98 393 39 342 -63 -107 44 411 139 -318 18 70 64 484 131 462 -132 73 207 4 385 -19 224 -134 171 194 454 -41 -337 -27 168 -223 194 -171 338 233 -278 40 -18 | kege
140 531 32 279 -185 -250 92 348 -136 -292 -197 81 -14 -5 -14 455 -99 292 338 -304 389 -93 155 -274 230 -40 262 -12 -258 -176 265 -607 267 -98 306 160 -394 -61 -137 | Tinol
3 470 -105 249 -224 -199 52 355 -173 -281 -137 -138 227 -94 51 122 -46 201 135 -60 379 -116 129 -271 270 -73 -73 6 -294 -109 187 -502 148 -66 209 78 -291 -98 -146 | dudi
-103 8 -280 46 -35 -238 -386 115 92 207 -58 86 -413 277 -46 65 -362 361 342 -227 159 -219 -90 -18 422 291 133 -87 -311 -30 -117 -191 62 -366 11 194 -184 -216 -1 | Kekuz
289 162 88 -65 22 1 111 -129 198 -143 5 -196 100 49 89 -164 -51 -59 -119 -11 236 46 -343 -139 -129 13 -52 -196 51 -18 327 153 -362 -1 -252 -104 -63 132 11 | laf
394 172 79 117 178 -139 140 18 109 -117 117 -202 101 -52 7 -117 -247 81 184 -56 448 -76 -260 -130 337 -74 101 -24 94 -54 146 58 -18 70 -56 -66 -203 182 127 | bol
-21 796 23 362 -152 -266 248 371 -180 -332 -84 -83 312 97 97 129 -70 243 235 -104 391 1 183 -225 270 46 182 -137 -223 -190 151 -533 173 -182 240 124 -135 -71 -87 | Tinol
-146 -308 -366 -23 8 73 -202 -113 88 110 25 75 -272 -29 240 -86 46 -16 54 -94 -131 -144 55 30 193 158 -51 103 -8 15 -122 88 176 -21 -86 28 -15 -70 30 | fiki
-38 110 -20 125 96 -110 49 121 43 -135 58 -95 186 -367 -21 -149 -91 121 236 -74 313 -5 -73 -198 312 -82 128 21 24 -93 272 -54 -107 83 39 109 -174 223 5 | bol
496 -60 -15 77 98 -231 250 57 81 -85 117 -120 -135 -246 3 -75 -293 90 82 -191 367 -31 -415 -268 192 -152 22 -35 57 -56 404 -93 -221 214 -39 -61 -294 237 4 | tud
-203 -433 -315 4 44 -46 -184 -97 -84 199 -71 11 -422 -287 109 -268 -82 39 124 -239 -183 -221 -9 215 354 88 -268 87 68 109 -277 -15 72 47 -124 101 20 -92 111 | kege
236 86 -218 206 76 -287 30 65 -67 -149 103 198 -250 408 190 608 -86 15 370 -359 731 -292 -32 -120 521 124 170 157 60 63 217 -465 359 -33 296 69 -426 25 -23 | Kazi
-81 -223 -474 56 84 56 -258 -34 70 152 52 150 -444 99 228 19 -31 19 95 -148 -30 -183 83 64 245 233 42 152 -101 13 -82 -113 167 6 -9 160 -71 -118 21 | fiki
292 226 -56 286 -163 -187 87 608 109 -268 43 -12 -181 -65 -80 274 -264 199 156 -118 596 -76 -53 -337 137 1 221 -72 -287 -160 311 -565 230 -10 525 165 -458 -26 -116 | gefad
188 -36 401 84 185 -249 376 -122 -124 -10 -289 -416 200 -621 -52 -374 -186 117 18 -266 314 185 -308 -53 320 -298 66 -259 153 -147 260 -40 85 167 -73 -111 -122 212 -56 | bol
-55 357 -179 229 -233 -79 87 478 62 -324 -109 49 -117 -97 137 245 -45 228 238 -100 340 -15 158 -251 183 21 299 -37 -287 -173 363 -444 248 -237 362 163 -317 -4 -194 | Kekuz
140 615 -46 156 -47 -107 161 500 -10 -332 -224 273 197 65 56 515 -2 232 286 -78 534 -282 205 -238 227 -33 392 226 -174 -152 19 -511 335 -132 376 -130 -322 -110 -87 | laf
-30 -376 -211 1 -45 -129 -237 -63 36 264 91 139 -623 -16 95 93 9 97 -47 -250 -30 -59 -142 114 33 164 -129 30 42 92 -124 -99 278 -38 55 110 -84 -81 64 | Kazi
438 186 16 72 126 -31 56 87 154 35 296 -189 223 230 178 -170 -41 -160 94 199 330 -76 -307 -45 340 151 115 -64 77 -60 56 117 -101 48 117 -236 -85 225 0 | laf
-67 -271 -374 72 67 -103 -172 63 32 13 6 249 -407 -13 81 158 -104 222 130 -331 -25 26 69 -40 103 146 217 171 80 -56 -30 -49 77 -19 -68 96 -82 -62 115 | dapod
-154 -488 -383 85 187 -7 -309 -175 142 126 224 106 -546 -96 281 23 79 -29 38 -365 47 -16 111 181 223 87 -23 324 134 72 76 -84 165 136 -185 152 -28 97 194 | Kazi
143 439 20 405 -12 -216 107 342 -2 -261 24 103 -275 147 111 424 -26 99 250 -237 372 51 191 -78 190 -40 281 105 -79 -49 278 -586 407 -3 335 221 -331 106 31 | tud
269 -323 34 122 352 -188 118 -136 -40 -135 378 -332 206 -435 -64 -251 -123 -65 -301 -277 545 73 -456 -197 127 -56 -334 -193 253 -164 372 24 -220 484 -148 41 -131 186 137 | Tinol
298 464 -27 214 -148 -235 54 373 -100 -177 -187 218 -225 204 -20 419 -248 253 331 -404 439 -212 -114 -220 407 -108 152 201 -94 -103 248 -625 178 18 163 92 -337 -10 -108 | Tinol
-76 -264 -372 32 7 -63 -253 -39 38 183 98 114 -490 -58 174 2 -4 102 77 -217 -170 -111 6 92 192 171 40 93 -41 -64 -50 -113 106 -38 -96 93 -66 -86 78 | Tinol
-16 -158 -250 31 -19 -65 -185 53 43 40 55 82 -384 13 122 90 -55 170 -26 -190 -2 -43 -166 33 134 94 113 -79 11 -27 8 10 318 -197 -47 14 -64 -117 48 | Tinol
123 455 37 155 83 -319 363 90 -128 -380 36 -202 234 -361 39 -122 -182 338 365 -230 685 -151 -275 -232 340 -52 -12 -71 136 -55 238 -152 -108 28 -25 -7 -216 201 38 | bol
81 -264 -387 -69 60 14 -244 46 159 65 -62 100 -446 268 180 181 -9 66 115 -141 89 -188 176 20 166 227 224 147 -106 6 -72 -129 172 -187 -101 65 -251 -142 26 | bol
-174 -432 -221 4 44 -69 -202 -71 2 108 -46 90 -384 -188 182 -36 93 92 179 -255 -1 -28 30 122 196 133 -82 86 123 -22 -26 -114 95 -39 -53 -22 24 0 -42 | dapod
270 131 -12 111 86 -251 243 136 -26 -157 -12 -151 -1 -344 -23 -209 -298 225 286 -134 427 -94 -303 -153 374 -128 -9 -55 65 -79 218 -148 -150 52 16 -34 -230 146 13 | gefad
48 431 -147 237 -39 -264 53 139 -79 -208 -145 -10 -42 -163 214 113 -20 361 407 -244 360 -22 382 -218 309 172 399 110 -239 -192 180 -479 116 -239 146 204 -355 40 -72 | dapod
211 -64 96 80 194 -122 119 -81 50 -150 172 -166 -13 -282 47 -341 -181 19 194 25 238 113 -391 -266 253 -244 0 -39 283 -225 226 243 -79 227 -105 -151 24 234 20 | dapod
357 123 -56 74 67 -11 110 127 89 -156 226 19 63 -23 -90 -20 -373 159 38 92 441 -287 -493 -55 268 -19 -66 229 44 -27 146 168 -201 149 102 -24 -100 83 84 | Tinol
181 -482 26 -38 134 132 -230 -23 305 200 25 197 -227 158 51 251 -45 -198 172 127 -94 -185 150 -45 121 88 356 57 -103 -45 -158 428 118 27 144 197 -197 93 123 | Tinol
-26 -271 -412 126 82 -44 -125 39 124 51 3 183 -466 9 190 153 -107 97 216 -187 9 -267 42 -5 333 197 189 49 -93 59 -69 -69 228 -31 59 141 -149 -10 60 | bol
-329 -151 -497 46 19 120 -320 -177 49 102 -54 113 -421 -127 231 -141 106 -22 -50 -157 -177 -159 115 304 356 187 -163 231 21 45 -96 -165 180 45 -84 133 -26 -69 77 | Kazi
410 291 -106 70 49 -200 220 219 117 -188 227 -187 8 -147 -22 -191 -313 297 251 -50 616 -120 -278 -202 338 -94 -52 243 90 -9 231 -210 -161 99 -17 -41 -274 174 82 | kege
478 599 -39 153 -151 -339 222 157 8 -138 -9 -24 10 40 -229 177 -355 321 179 112 386 -283 -430 -168 205 -158 -87 49 -37 -15 147 -215 -30 -214 49 -164 -275 -95 171 | tud
-236 -189 -290 -36 42 -76 -289 8 24 71 25 79 -409 -365 109 -189 26 238 179 -179 -37 -142 103 75 385 70 -90 107 -24 -126 -41 -218 194 -211 -17 51 -123 -94 -19 | Kazi
459 379 -472 361 128 -65 256 189 155 -20 -63 257 238 370 344 375 -87 -306 211 230 37 -303 555 -263 539 13 730 597 -318 99 -9 -362 39 381 222 107 -487 245 203 | kege
379 127 -21 25 239 -256 155 331 41 -109 241 -146 197 -251 -128 -23 -270 224 206 -123 403 -107 -26 -446 226 -206 295 -16 -13 -102 264 -34 -181 146 153 31 -438 68 64 | Kazi
-15 509 -5 472 -122 -190 117 361 -150 -446 152 -70 27 17 276 386 118 103 352 -487 480 -96 216 -259 148 86 40 -137 -128 37 322 -487 228 104 300 226 -165 154 -117 | tud
492 223 181 81 -12 -261 208 295 10 -94 89 86 7 -142 -279 129 -493 261 421 -173 500 -32 -370 -280 288 -329 54 70 52 -57 172 -196 -80 43 116 -133 -256 105 54 | kege
277 46 -130 109 209 -153 153 -37 66 -148 151 -194 -182 -171 85 -244 -233 170 175 -208 353 -78 -293 12 452 -91 -146 61 184 -72 294 -186 -93 134 -157 -96 -145 141 53 | gefad
482 432 60 74 -47 -155 84 407 106 -289 380 -240 118 11 -183 -116 -254 327 157 48 572 -89 -407 -237 173 -157 -89 -8 121 21 256 -100 -53 -101 14 -111 -132 167 73 | Tinol
-173 -16 108 -30 -29 21 -161 -218 4 255 66 185 -268 141 259 154 123 -2 71 -101 -184 93 -101 71 26 201 262 -73 -149 -220 -144 183 227 -77 11 -66 93 10 -124 | laf
642 390 133 100 128 -156 252 152 22 -103 100 -71 207 44 -52 94 -348 27 291 -232 569 -289 -380 -343 435 -212 -55 -223 43 -6 143 -20 -129 166 -20 -135 -241 202 47 | Kekuz
165 161 -208 388 -24 -284 43 618 35 -174 70 -45 -205 181 94 337 -105 47 222 -141 254 -71 264 -106 325 178 561 -38 -234 -52 190 -508 276 -8 536 248 -525 99 68 | Kekuz
-317 623 -188 305 -235 71 284 649 -38 -324 117 182 215 -238 114 313 56 179 331 -17 -45 260 511 -223 -267 -40 298 -281 -498 -151 195 -470 -123 51 462 118 -4 -45 -212 | Kazi
673 358 -9 165 -52 -278 327 396 82 -57 110 -190 -155 60 -261 -15 -627 385 16 -19 604 -48 -559 -327 291 -175 139 -34 -6 25 239 -137 141 114 302 101 -413 91 52 | dudi
-194 73 -357 -141 -211 90 -520 183 -168 103 -236 201 -135 -20 -386 -200 -472 337 51 54 104 -83 -205 -88 224 -28 -308 -81 -349 127 -198 59 -78 -626 -154 354 -74 -398 -70 | tud
638 117 -244 45 69 -156 172 95 137 -122 173 -66 -406 151 -46 69 -571 201 394 -225 363 -376 -300 -216 431 -25 184 -40 -18 108 118 -44 -60 38 33 -8 -380 45 126 | kege
165 444 -100 205 -173 -158 91 517 -37 -289 -174 50 -65 81 14 359 -71 201 227 -283 380 -7 239 -266 5 -7 296 -64 -178 36 215 -492 187 -164 284 214 -395 -29 -47 | Kekuz
21 -344 -603 108 114 5 -244 67 245 -35 -203 137 -577 136 198 173 -149 121 430 -165 34 -417 403 78 611 308 413 37 -174 246 -183 -92 356 -225 128 304 -322 60 113 | Kazi
-36 -173 -471 31 16 -102 -191 92 78 212 30 223 -693 102 81 24 -292 187 154 -206 -37 -180 -99 44 338 153 183 184 -112 17 -111 -230 197 -19 85 141 -186 -108 47 | Kekuz
246 65 -11 12 133 -155 213 -46 53 -83 -84 -136 -61 -293 11 -149 -187 157 109 -147 257 -30 -235 -112 243 -166 -96 -57 78 -69 279 -106 -149 164 -53 -44 -240 79 -26 | Kazi
28 -187 -215 110 -141 -99 -218 217 197 51 104 281 -605 -35 -33 196 -270 221 286 -288 279 -167 -164 -29 220 118 -10 85 7 4 44 -336 247 -146 317 40 -132 -87 4 | dapod
70 430 -123 285 -243 -188 107 436 -80 -304 -157 -184 202 42 83 279 65 219 344 -209 532 -6 476 -388 298 137 78 -232 -399 -242 133 -731 332 -219 306 126 -318 -59 -268 | Kekuz
-359 461 94 264 -286 -96 -49 401 -204 -278 -192 -214 142 -252 91 80 182 123 124 -425 331 122 202 -257 69 -146 -126 -399 -292 -46 360 -725 328 -159 186 104 -13 -82 -357 | laf
-80 70 -237 361 -208 -464 173 512 15 -426 -64 -93 -92 -176 75 192 57 194 213 -68 147 -107 343 -129 33 123 352 191 -79 -19 245 -654 106 -106 381 56 -384 24 148 | gefad
-81 -279 -322 -27 -65 -240 -365 10 87 169 213 -111 -587 -189 64 -196 -29 225 206 -136 -89 30 88 59 101 91 63 184 -29 -61 -10 -246 123 -209 -40 9 -196 -116 137 | Kazi
-98 -379 -445 -20 159 -52 -333 -70 22 190 -68 291 -638 44 170 77 -172 54 240 -210 -104 -299 -92 181 387 148 133 185 -8 101 -90 -34 124 -118 -14 102 -221 -176 68 | bol
378 26 43 63 185 -199 247 -33 -1 52 38 -173 5 71 -29 -153 -301 73 96 -94 270 -70 -284 -80 398 -41 81 -41 137 35 118 49 -13 121 6 25 -201 165 72 | fiki
-27 252 -14 167 -69 -211 59 422 -37 -253 -118 59 -45 -252 55 222 -63 330 106 -193 459 -120 90 -207 193 -64 132 164 -197 -191 275 -568 244 -35 339 60 -357 -89 -167 | dudi
-34 437 -37 232 -266 -167 -1 418 -59 -190 -80 -37 107 -42 92 184 37 158 216 -183 337 53 212 -301 82 -86 27 -16 -271 -45 241 -538 119 -77 220 123 -208 -24 -174 | Kazi
102 544 -232 368 44 -11 -24 424 45 -258 -2 245 59 155 187 374 -29 -28 393 -14 354 -284 388 -123 634 -19 184 305 -256 -183 9 -614 362 94 382 43 -377 4 -38 | tud
299 812 233 231 -208 -68 240 54 -184 14 -106 168 46 68 157 308 -12 -1 405 -183 168 78 116 38 371 -254 -7 162 -207 -180 148 -558 154 -2 48 -55 -232 177 -66 | fiki
97 471 -115 249 -156 -155 106 471 -19 -430 -109 -3 -146 -87 87 250 -124 346 186 -263 428 -67 241 -273 86 0 353 84 -238 -156 291 -540 206 -141 263 141 -348 -59 -80 | dapod
-156 -230 -411 87 -22 -72 -372 81 68 122 169 50 -434 72 71 -64 -164 95 168 -176 99 -239 -25 139 361 222 -58 129 -33 131 -134 -151 175 -190 31 130 -49 -155 136 | kege
13 96 -516 -250 -183 279 0 81 170 -157 -415 412 -899 -375 -98 187 -178 476 70 -132 44 -366 152 84 94 49 204 225 -176 -213 -129 -426 506 -462 105 19 -259 -361 -64 | laf
-169 -173 -398 77 40 -9 -267 17 85 58 114 73 -482 -25 179 -30 -9 46 152 -228 -55 -54 180 98 251 149 90 109 -40 -47 -23 -220 163 -7 15 118 -83 -61 64 | Kazi
136 6 129 61 218 -84 14 -22 85 -268 17 -144 -166 -314 16 -191 -194 58 74 -191 380 -64 -434 -179 277 -158 45 -129 113 -225 460 5 -87 200 -53 15 -197 160 -82 | gefad
173 -82 -403 -122 -153 100 -308 51 -61 212 16 213 -598 355 -64 253 -339 201 126 -486 109 -251 -129 109 329 113 -87 225 -88 16 -236 -177 220 -135 -91 -10 -158 -306 22 | laf
38 -349 -465 75 23 -73 -372 -50 43 96 -10 268 -485 75 74 166 -45 143 285 -215 -204 35 84 31 274 98 20 321 112 -38 -31 -80 160 -40 -100 135 -203 -91 115 | Tinol
-16 407 -50 241 -124 -167 61 341 -79 -267 -260 -18 1 -86 67 171 -37 195 244 -123 195 84 353 -169 161 -95 197 47 -237 -153 224 -594 206 -86 261 126 -332 -101 -127 | dudi
-160 254 -190 278 -225 -150 32 267 -111 -241 -160 -233 65 -191 158 -6 67 150 242 -276 366 -122 197 -210 380 117 -147 -129 -244 -208 228 -625 164 -34 205 86 -129 -46 -270 | Kekuz
-244 357 203 350 -224 -291 -19 282 -125 -470 94 -362 188 -229 48 71 258 190 126 -312 473 219 230 -298 126 -114 -228 -194 -61 -363 433 -732 353 -71 74 -14 -26 54 -176 | dudi
166 -76 -277 -5 -12 -126 -136 120 123 131 -37 10 -472 83 -48 26 -182 150 377 6 29 -497 414 -22 435 334 533 -3 -224 64 -408 -222 386 -347 344 198 -351 -51 133 | gefad
409 -394 -13 -147 279 -104 -244 137 362 156 122 77 -544 -298 147 -82 106 9 198 -68 -276 9 -86 29 -39 -180 334 147 354 74 288 55 64 -99 52 -239 -424 58 134 | bol
462 1 -3 -18 70 -305 143 107 -3 -81 -182 84 -24 -200 -261 89 -436 268 279 -159 430 -203 -333 -303 240 -175 26 -66 9 45 200 -60 -275 -91 9 31 -353 27 53 | Kazi
389 206 -19 -11 126 -164 164 21 -141 -118 30 -48 -118 -219 -128 -152 -427 190 259 -249 398 -169 -356 -159 278 -264 -115 83 127 36 171 -131 -199 167 -66 40 -258 18 63 | Tinol
